Here is a tiny trained network, its code and every weight. The questions are about switching its units off for an input and a class, where a switched-off unit gives its printed mean instead of its output.

import numpy as np


def w(rows, s, z=0):
    codes = np.array(rows[::2]) - 128.0
    scale = np.full(codes.shape[1], s)
    scale[-1] = z or s
    return codes * scale


def norm(h):
    return h / np.sqrt((h * h).mean(-1, keepdims=True) + 1e-5)


def f(y):
    return np.maximum(y, 0)


def log_softmax(a):
    a = a - a.max(-1, keepdims=True)
    return a - np.log(np.exp(a).sum(-1, keepdims=True))


def net(x, mask):
    res = np.array(x, float).reshape(1, 2) / 4 @ E
    u = 0
    for l in range(3):
        y = f(norm(res) @ A[l][:, :-1].T + A[l][:, -1])
        res = res + np.where(mask[u : u + 6], y, B[l][:, -1]) @ B[l][:, :-1]
        u += 6
    return log_softmax(norm(res)[-1] @ U[:, :-1].T + U[:, -1])


A, B = {}, {}
E = w([
[170,171,149,181,152,65,135,97],'x0',
[111,130,117,153,85,246,201,106],'x1',
],0.013)
A[0] = w([
[141,154,2,152,101,146,184,114,150],'L0N0',
[129,189,246,143,67,200,109,76,56],'L0N1',
[118,46,139,48,114,214,60,129,179],'L0N2',
[172,174,188,164,107,157,142,58,137],'L0N3',
[122,66,150,20,79,117,225,132,2],'L0N4',
[127,189,205,175,78,53,16,168,139],'L0N5',
],0.006,0.0029)
B[0] = w([
[192,145,9,110,135,100,12,55,198],'L0N0',
[104,182,170,115,160,150,72,56,181],'L0N1',
[109,165,117,149,151,91,121,138,252],'L0N2',
[96,86,138,156,94,164,146,254,206],'L0N3',
[135,159,146,118,57,142,225,191,169],'L0N4',
[116,94,88,61,146,135,140,8,255],'L0N5',
],0.0082,0.0057)
A[1] = w([
[66,48,163,5,96,108,130,157,137],'L1N0',
[130,222,98,159,105,108,70,156,5],'L1N1',
[173,112,97,82,109,169,54,178,91],'L1N2',
[6,212,31,117,162,96,150,96,116],'L1N3',
[183,243,254,174,144,42,127,68,172],'L1N4',
[252,97,167,126,188,40,73,114,160],'L1N5',
],0.007,0.0027)
B[1] = w([
[107,120,151,100,93,142,204,154,206],'L1N0',
[125,71,133,128,189,79,170,91,149],'L1N1',
[103,150,205,131,138,75,149,191,166],'L1N2',
[169,124,162,246,149,84,108,84,228],'L1N3',
[53,139,148,124,50,140,167,179,237],'L1N4',
[143,114,125,135,144,209,118,166,254],'L1N5',
],0.012,0.007)
A[2] = w([
[103,113,49,39,67,126,167,113,2],'L2N0',
[163,63,122,46,135,92,119,172,152],'L2N1',
[170,107,158,72,85,188,239,76,113],'L2N2',
[147,206,184,222,49,98,198,133,52],'L2N3',
[184,77,178,100,104,105,3,148,58],'L2N4',
[99,60,125,82,158,88,36,161,127],'L2N5',
],0.0082,0.0016)
B[2] = w([
[200,142,183,110,175,86,69,171,139],'L2N0',
[132,169,85,159,135,146,110,91,175],'L2N1',
[146,125,125,138,174,2,97,102,184],'L2N2',
[126,105,119,52,135,121,113,153,255],'L2N3',
[130,94,66,130,153,203,204,134,169],'L2N4',
[157,170,103,155,69,177,105,71,189],'L2N5',
],0.0099,0.0096)
U = w([
[121,160,32,136,118,230,90,20,148],'0',
[32,128,136,52,76,109,180,249,141],'1',
[152,63,170,174,217,51,94,65,144],'2',
[200,154,202,78,112,152,119,109,33],'3',
[215,161,246,80,72,154,90,98,8],'4',
],0.017,0.016)

Each question gives the input, the list of numbers given to net, and the class t.
The units are the neurons (one row each of A and B). Each row of codes is followed by its name. A weight is (code - 128) times the scale printed after its matrix; where a second scale follows, it is the last column's (A, B and U).
mask holds one flag per neuron, layer by layer. A switched-off neuron (its flag False) gives its mean, the last column of its row in B, instead of its output. The means were averaged over made-up inputs and are rounded, as every weight is.
A unit's drop is (log p(t) with every unit on - log p(t) with that unit switched off) / (log p(t) with every unit on - log p(t) with every unit switched off).
most important unit: the unit with the biggest drop
top k neurons: the k neurons with the biggest drops, biggest first
k most important neurons of layer l: the k neurons of layer l with the biggest drops, biggest first
drop of u: that unit's drop, to one decimal
input [-3,-3], class 2: most important unit : L1N4
input [-7,6], class 1: top 4 neurons : (L0N5, L2N5, L1N2, L0N4)
input [2,3], class 2: 2 most important neurons of layer 0 : (L0N1, L0N0)
input [2,2], class 2: top 3 neurons : (L0N0, L1N1, L1N4)
input [3,2], class 2: 4 most important neurons of layer 0 : (L0N3, L0N0, L0N1, L0N4)
input [-6,-7], class 0: top 2 neurons : (L1N4, L2N5)
input [3,1], class 2: top 2 neurons : (L0N3, L1N4)
input [1,0], class 2: top 2 neurons : (L2N2, L1N4)
input [-1,3], class 2: top 3 neurons : (L0N0, L1N4, L0N5)
input [8,7], class 1: 2 most important neurons of layer 1 : (L1N4, L1N3)
input [-2,3], class 2: top 2 neurons : (L0N0, L1N4)
input [2,-4], class 0: 2 most important neurons of layer 0 : (L0N4, L0N5)
input [3,3], class 2: drop of L0N3 : 0.9
input [3,-5], class 0: drop of L0N5 : 0.5
input [8,-2], class 1: drop of L1N4 : 1.1
input [-2,1], class 2: top neuron : (L0N2)
